Here is a tiny trained network, its code and every weight. The questions are about switching its units off for an input and a class, where a switched-off unit gives its printed mean instead of its output.

import numpy as np


def w(rows, s, z=0):
    codes = np.array(rows[::2]) - 128.0
    scale = np.full(codes.shape[1], s)
    scale[-1] = z or s
    return codes * scale


def norm(h):
    return h / np.sqrt((h * h).mean(-1, keepdims=True) + 1e-5)


def f(y):
    return y / 2 * (1 + np.tanh(0.7978845608 * (y + 0.044715 * y**3)))


def log_softmax(a):
    a = a - a.max(-1, keepdims=True)
    return a - np.log(np.exp(a).sum(-1, keepdims=True))


def net(x, mask):
    res = np.array(x, float).reshape(1, 5) / 4 @ E
    u = 0
    for l in range(4):
        y = f(norm(res) @ A[l][:, :-1].T + A[l][:, -1])
        res = res + np.where(mask[u : u + 9], y, B[l][:, -1]) @ B[l][:, :-1]
        u += 9
    return log_softmax(norm(res)[-1] @ U[:, :-1].T + U[:, -1])


A, B = {}, {}
E = w([
[134,122,122,143,112,131,152],'x0',
[34,105,28,142,57,120,105],'x1',
[135,122,124,143,112,132,150],'x2',
[203,254,143,81,96,99,101],'x3',
[199,129,74,192,148,33,197],'x4',
],0.0071)
A[0] = w([
[126,135,120,152,45,157,122,127],'0.n0',
[90,47,202,165,130,203,130,115],'0.n1',
[153,86,102,91,38,178,206,180],'0.n2',
[147,130,209,31,120,178,208,132],'0.n3',
[140,116,46,84,91,110,195,9],'0.n4',
[162,81,170,186,212,60,112,189],'0.n5',
[142,105,199,84,203,175,126,121],'0.n6',
[191,123,140,144,228,141,111,254],'0.n7',
[141,2,126,182,140,44,86,211],'0.n8',
],0.0071,0.0017)
B[0] = w([
[136,117,214,199,109,94,71,153],'0.n0',
[108,74,139,29,127,24,161,255],'0.n1',
[114,127,139,94,217,139,122,159],'0.n2',
[149,238,74,117,234,146,138,242],'0.n3',
[150,188,151,85,156,107,87,154],'0.n4',
[152,84,160,215,119,110,231,239],'0.n5',
[106,91,70,139,185,178,139,248],'0.n6',
[195,24,91,125,63,128,182,247],'0.n7',
[135,157,129,214,253,199,61,240],'0.n8',
],0.0063,0.0036)
A[1] = w([
[24,5,143,166,81,83,162,108],'1.n0',
[47,105,174,136,164,159,115,95],'1.n1',
[183,136,183,156,42,112,68,78],'1.n2',
[229,171,150,110,100,215,185,108],'1.n3',
[56,61,180,127,187,192,129,119],'1.n4',
[32,157,131,110,57,160,133,61],'1.n5',
[204,190,121,201,86,10,119,2],'1.n6',
[63,229,151,238,80,208,67,72],'1.n7',
[199,159,159,120,111,254,130,20],'1.n8',
],0.0066,0.002)
B[1] = w([
[151,184,84,127,101,126,76,226],'1.n0',
[139,168,90,134,135,102,104,191],'1.n1',
[112,118,253,70,198,179,117,143],'1.n2',
[116,99,90,113,169,159,157,231],'1.n3',
[221,83,148,131,151,51,120,254],'1.n4',
[167,176,242,103,126,87,138,167],'1.n5',
[75,68,116,64,122,86,50,239],'1.n6',
[155,142,114,104,92,153,160,179],'1.n7',
[200,118,63,172,131,128,78,160],'1.n8',
],0.0081,0.0037)
A[2] = w([
[92,153,48,216,162,177,157,168],'2.n0',
[112,175,220,84,54,232,145,144],'2.n1',
[59,223,112,93,74,90,161,163],'2.n2',
[87,115,125,147,18,29,31,5],'2.n3',
[142,115,169,180,226,75,119,170],'2.n4',
[93,66,95,49,127,156,214,116],'2.n5',
[147,28,157,97,151,163,103,73],'2.n6',
[92,176,133,206,118,2,19,83],'2.n7',
[89,107,61,115,186,128,105,66],'2.n8',
],0.0078,0.002)
B[2] = w([
[112,199,100,129,62,189,167,198],'2.n0',
[153,149,163,184,61,114,228,182],'2.n1',
[141,102,169,157,75,123,169,168],'2.n2',
[118,59,107,135,143,125,111,223],'2.n3',
[99,127,75,157,86,121,215,254],'2.n4',
[164,106,99,125,141,50,63,162],'2.n5',
[170,168,90,98,43,77,155,180],'2.n6',
[121,80,209,116,172,207,2,241],'2.n7',
[181,189,191,103,125,184,142,186],'2.n8',
],0.0077,0.005)
A[3] = w([
[160,122,105,91,128,83,161,3],'3.n0',
[135,222,37,147,127,254,78,135],'3.n1',
[124,61,94,55,243,61,166,4],'3.n2',
[149,18,146,121,130,95,112,171],'3.n3',
[154,152,149,72,85,130,133,214],'3.n4',
[155,178,109,94,164,159,97,231],'3.n5',
[181,138,132,128,104,167,231,102],'3.n6',
[68,190,162,84,89,150,133,132],'3.n7',
[193,101,111,124,127,53,149,65],'3.n8',
],0.0093,0.0015)
B[3] = w([
[43,187,128,97,182,85,88,173],'3.n0',
[103,189,107,193,159,169,154,224],'3.n1',
[105,247,131,110,52,108,151,255],'3.n2',
[123,111,129,97,186,192,68,224],'3.n3',
[163,154,108,184,172,143,141,169],'3.n4',
[60,123,87,166,158,149,179,183],'3.n5',
[86,44,170,105,89,127,2,221],'3.n6',
[122,135,182,159,152,127,194,150],'3.n7',
[103,166,144,62,89,84,153,210],'3.n8',
],0.0085,0.0069)
U = w([
[129,211,82,11,108,32,168,144],'0',
[114,208,76,216,186,202,177,242],'1',
[112,51,165,95,178,165,34,140],'2',
[162,182,251,157,70,139,178,2],'3',
[143,22,77,185,89,60,213,46],'4',
],0.013,0.0024)

Each question gives the input, the list of numbers given to net, and the class t.
The units are the neurons (one row each of A and B). Each row of codes is followed by its name. A weight is (code - 128) times the scale printed after its matrix; where a second scale follows, it is the last column's (A, B and U).
mask holds one flag per neuron, layer by layer. A switched-off neuron (its flag False) gives its mean, the last column of its row in B, instead of its output. The means were averaged over made-up inputs and are rounded, as every weight is.
A unit's drop is (log p(t) with every unit on - log p(t) with that unit switched off) / (log p(t) with every unit on - log p(t) with every unit switched off).
The circuit of an input: a set's keep is (log p(t) with only the set's units on - log p(t) with every unit switched off) / (log p(t) with every unit on - log p(t) with every unit switched off). Starting from the 12 units with the biggest drops (on a tie, the unit counted first), units are removed one at a time, each time the one whose removal leaves the highest keep (on an exact tie, the one counted first), for as long as the keep stays at least 0.8.
circuit, biggest first: the units of the circuit, biggest drop first
most important unit: the unit with the biggest drop
top k neurons: the k neurons with the biggest drops, biggest first
top k neurons in layer l: the k neurons of layer l with the biggest drops, biggest first
input [2,-3,3,-4,0], class 0: most important unit	0.n1
input [-1,8,1,8,1], class 2: circuit, biggest first	[2.n7; 3.n2]
input [-7,2,-5,1,-5], class 3: circuit, biggest first	[1.n5; 1.n6; 0.n8; 2.n1]
input [1,-7,6,2,6], class 0: circuit, biggest first	[1.n6; 3.n8]
input [-5,-2,-8,-7,3], class 4: top 2 neurons	[0.n8; 0.n5]
input [4,1,7,6,1], class 2: top 2 neurons in layer 0	[0.n7; 0.n8]
input [-6,2,-3,1,1], class 2: top 4 neurons	[0.n6; 0.n8; 2.n3; 0.n3]
input [2,1,6,6,-1], class 3: top 3 neurons	[2.n1; 0.n8; 0.n6]
input [5,-5,-2,1,1], class 0: top 4 neurons in layer 0	[0.n7; 0.n8; 0.n5; 0.n0]
input [2,2,7,-4,0], class 2: top 3 neurons	[2.n7; 0.n3; 1.n4]
input [3,-6,8,0,-7], class 0: top 2 neurons	[0.n1; 0.n8]
input [0,5,-1,-7,0], class 2: top 2 neurons	[0.n3; 1.n4]
input [3,-3,8,6,0], class 1: top 2 neurons in layer 3	[3.n1; 3.n5]
input [-6,-5,4,8,0], class 1: top 2 neurons	[0.n1; 1.n4]
input [5,3,8,1,7], class 2: most important unit	1.n6
input [4,-5,4,-4,1], class 4: top 2 neurons	[0.n5; 0.n8]
input [-8,1,-5,8,6], class 2: top 2 neurons	[1.n6; 2.n7]
input [-1,7,-3,0,6], class 1: top 2 neurons in layer 0	[0.n8; 0.n1]
input [-4,6,6,1,-1], class 3: top 2 neurons	[0.n1; 1.n7]
input [-6,-6,2,1,-6], class 1: most important unit	0.n3
input [-1,0,4,5,-6], class 1: top 2 neurons	[0.n3; 1.n8]
input [-8,-8,3,-3,0], class 0: top 2 neurons in layer 2	[2.n5; 2.n1]
